Here is a tiny trained network, its code and every weight. The questions are about switching its units off for an input and a target symbol, where a switched-off unit gives its printed mean instead of its output.

import numpy as np


def w(rows, s, z=0):
    codes = np.array(rows[::2]) - 128.0
    scale = np.full(codes.shape[1], s)
    scale[-1] = z or s
    return codes * scale


def norm(h):
    return h / np.sqrt((h * h).mean(-1, keepdims=True) + 1e-5)


def f(y):
    return y / 2 * (1 + np.tanh(0.7978845608 * (y + 0.044715 * y**3)))


def softmax(a):
    e = np.exp(a - a.max(-1, keepdims=True))
    return e / e.sum(-1, keepdims=True)


def log_softmax(a):
    a = a - a.max(-1, keepdims=True)
    return a - np.log(np.exp(a).sum(-1, keepdims=True))


def net(x, mask):
    ids = ['αβγδεζηθλμπστφψω'.index(c) for c in x.split()]
    T = len(ids)
    res = E[ids] + P[:T]
    r = norm(res)
    for j in range(2):
        rows = slice(2 * j, 2 * j + 2)
        q, k, v = (r @ M[0][rows].T for M in (Q, K, V))
        z = softmax(np.where(np.tri(T) > 0, q @ k.T / 2**0.5, -1e9)) @ v
        o = O[0][rows]
        res = res + np.where(mask[j], z, o[:, -1]) @ o[:, :-1]
    y = f(norm(res) @ A[0][:, :-1].T + A[0][:, -1])
    res = res + np.where(mask[2:6], y, B[0][:, -1]) @ B[0][:, :-1]
    return log_softmax(norm(res)[-1] @ U[:, :-1].T + U[:, -1])


Q, K, V, O, A, B = {}, {}, {}, {}, {}, {}
E = w([
[136,149,132,92,128,135,107],'α',
[160,171,165,99,127,154,128],'β',
[161,153,117,108,122,161,109],'γ',
[100,159,99,115,84,181,128],'δ',
[179,140,112,119,151,145,115],'ε',
[174,180,80,84,115,96,87],'ζ',
[199,165,168,94,161,104,95],'η',
[168,138,157,125,100,168,127],'θ',
[109,166,98,133,143,171,114],'λ',
[74,135,151,89,133,172,109],'μ',
[114,124,100,78,214,114,167],'π',
[101,184,182,124,71,146,176],'σ',
[149,78,156,89,125,141,60],'τ',
[227,75,135,138,97,99,105],'φ',
[141,97,152,134,160,124,252],'ψ',
[30,76,130,68,126,139,142],'ω',
],0.0027)
P = w([
[141,184,107,75,102,140,152],'0',
[157,117,124,56,130,254,151],'1',
[149,145,132,89,153,120,128],'2',
[126,163,116,112,105,131,132],'3',
[133,87,135,109,133,239,124],'4',
[138,137,137,116,155,110,123],'5',
[120,157,122,135,103,123,123],'6',
[119,71,141,146,137,218,111],'7',
[127,128,139,135,157,100,115],'8',
[111,145,125,155,100,116,108],'9',
[107,66,154,176,142,194,108],'10',
[134,135,141,125,155,104,125],'11',
[117,157,124,149,92,115,110],'12',
],0.0045)
Q[0] = w([
[112,73,117,151,132,160,150],'H0',
[102,168,141,125,101,1,175],'H0',
[144,164,109,131,98,50,141],'H1',
[137,134,123,169,115,153,113],'H1',
],0.016)
K[0] = w([
[72,68,136,179,112,78,164],'H0',
[171,145,102,43,108,190,164],'H0',
[175,232,96,106,112,162,176],'H1',
[96,102,112,254,63,141,94],'H1',
],0.0085)
V[0] = w([
[81,135,171,65,116,129,190],'H0',
[190,93,81,115,106,99,218],'H0',
[167,99,96,201,170,161,130],'H1',
[102,88,155,168,151,254,112],'H1',
],0.0035)
O[0] = w([
[34,143,240,172,136,124,146,186],'H0',
[136,126,121,254,142,19,167,127],'H0',
[127,194,160,56,139,170,160,57],'H1',
[194,190,130,91,110,131,236,250],'H1',
],0.0037,0.0015)
A[0] = w([
[143,100,91,122,57,168,159,60],'N0',
[147,61,144,111,181,152,182,221],'N1',
[44,146,110,140,77,147,165,4],'N2',
[114,2,146,108,147,8,173,103],'N3',
],0.0062,0.0026)
B[0] = w([
[154,148,152,94,143,1,15,165],'N0',
[85,83,73,214,120,60,96,252],'N1',
[185,40,108,123,198,103,130,121],'N2',
[158,147,122,76,74,164,144,167],'N3',
],0.0051,0.0022)
U = w([
[68,132,182,67,90,180,108,152],'α',
[84,180,208,150,171,100,102,71],'β',
[177,156,99,144,232,175,93,40],'γ',
[149,113,149,59,184,167,169,220],'δ',
[173,90,70,175,162,13,87,51],'ε',
[142,191,95,91,122,76,127,224],'ζ',
[214,149,186,121,157,64,122,100],'η',
[120,111,164,226,153,71,173,203],'θ',
[105,201,93,138,116,183,161,132],'λ',
[9,87,153,161,141,125,96,197],'μ',
[33,152,58,128,94,50,115,39],'π',
[87,156,214,139,102,175,191,98],'σ',
[114,7,98,114,117,174,59,71],'τ',
[207,113,127,131,51,137,162,88],'φ',
[106,116,85,172,81,125,197,253],'ψ',
[76,127,88,71,74,154,180,123],'ω',
],0.015,0.0037)

Each question gives the input, a string of symbols that net reads in full, and the target symbol t.
The units are the heads (2 rows each of Q, K, V and O) and the neurons (one row each of A and B). Each row of codes is followed by its name. A weight is (code - 128) times the scale printed after its matrix; where a second scale follows, it is the last column's (O, A, B and U).
mask holds one flag per unit, heads first, then neurons. A switched-off unit (its flag False) gives its mean, the last column of its rows in O or B, instead of its output. The means were averaged over made-up inputs and are rounded, as every weight is.
A unit's drop is (log p(t) with every unit on - log p(t) with that unit switched off) / (log p(t) with every unit on - log p(t) with every unit switched off).
The circuit of an input: a set's keep is (log p(t) with only the set's units on - log p(t) with every unit switched off) / (log p(t) with every unit on - log p(t) with every unit switched off). Starting from all 6 units, units are removed one at a time, each time the one whose removal leaves the highest keep (on an exact tie, the one counted first), for as long as the keep stays at least 0.8.
units of the circuit, in order: the units of the circuit, biggest drop first
most important unit: the unit with the biggest drop
top k neurons: the k neurons with the biggest drops, biggest first
heads that matter: for each layer, one digit per head in row order, 1 if its drop is at least 0.15 and else 0, layers parted by /
input θ ω α, target α: most important unit -> H1
input τ τ λ δ, target ε: heads that matter -> 01
input α η γ φ τ, target ε: top 2 neurons -> (N1, N0)
input γ τ ζ ζ ω γ γ α φ α θ, target ε: heads that matter -> 10
input γ γ τ ψ δ γ α τ τ λ, target γ: heads that matter -> 00
input γ τ γ τ α δ ε θ γ γ τ γ β, target σ: units of the circuit, in order -> (N1, N0)
input γ τ γ τ η, target τ: heads that matter -> 10
input ψ φ γ θ, target η: heads that matter -> 00
input τ σ θ ω ω, target μ: units of the circuit, in order -> (N1, H0)
input θ τ σ τ δ γ γ λ λ γ α, target δ: heads that matter -> 11
input τ β δ τ ζ φ, target φ: heads that matter -> 00
input γ ζ τ θ, target η: heads that matter -> 00
input φ τ π φ θ ω, target ω: heads that matter -> 00
input η γ ε γ λ φ, target φ: heads that matter -> 00
input π ω γ, target γ: top 3 neurons -> (N1, N0, N3)
input φ γ γ λ, target γ: top neuron -> (N2)
input φ θ τ θ γ β γ θ, target φ: units of the circuit, in order -> (H1, N1, N0)
input θ σ θ δ ζ ψ ψ γ β, target β: heads that matter -> 01
input δ ζ τ σ ε θ ζ γ, target φ: units of the circuit, in order -> (H1, N1)
input τ σ γ π ω θ γ γ, target φ: units of the circuit, in order -> (H1, N0)
input θ ω τ α θ τ γ ε τ φ β, target ε: most important unit -> H0
input γ φ δ ψ λ γ φ θ, target ε: units of the circuit, in order -> (H0, N0)
input σ α φ τ φ θ α α, target φ: units of the circuit, in order -> (H1, N1)
input θ ω φ γ γ τ δ θ γ η ε, target γ: heads that matter -> 11
input φ γ γ ε ε γ τ γ θ δ, target ε: heads that matter -> 00
input θ τ φ η λ γ φ γ, target ε: units of the circuit, in order -> (N0, H0)
input σ φ δ, target δ: units of the circuit, in order -> (N1, N2, H0)
input ε ζ γ γ ψ φ ε β ε θ γ ζ, target ζ: most important unit -> N1
input γ ζ β γ γ ω γ λ η α, target μ: heads that matter -> 01
input ε θ γ, target γ: units of the circuit, in order -> (N0, H1)
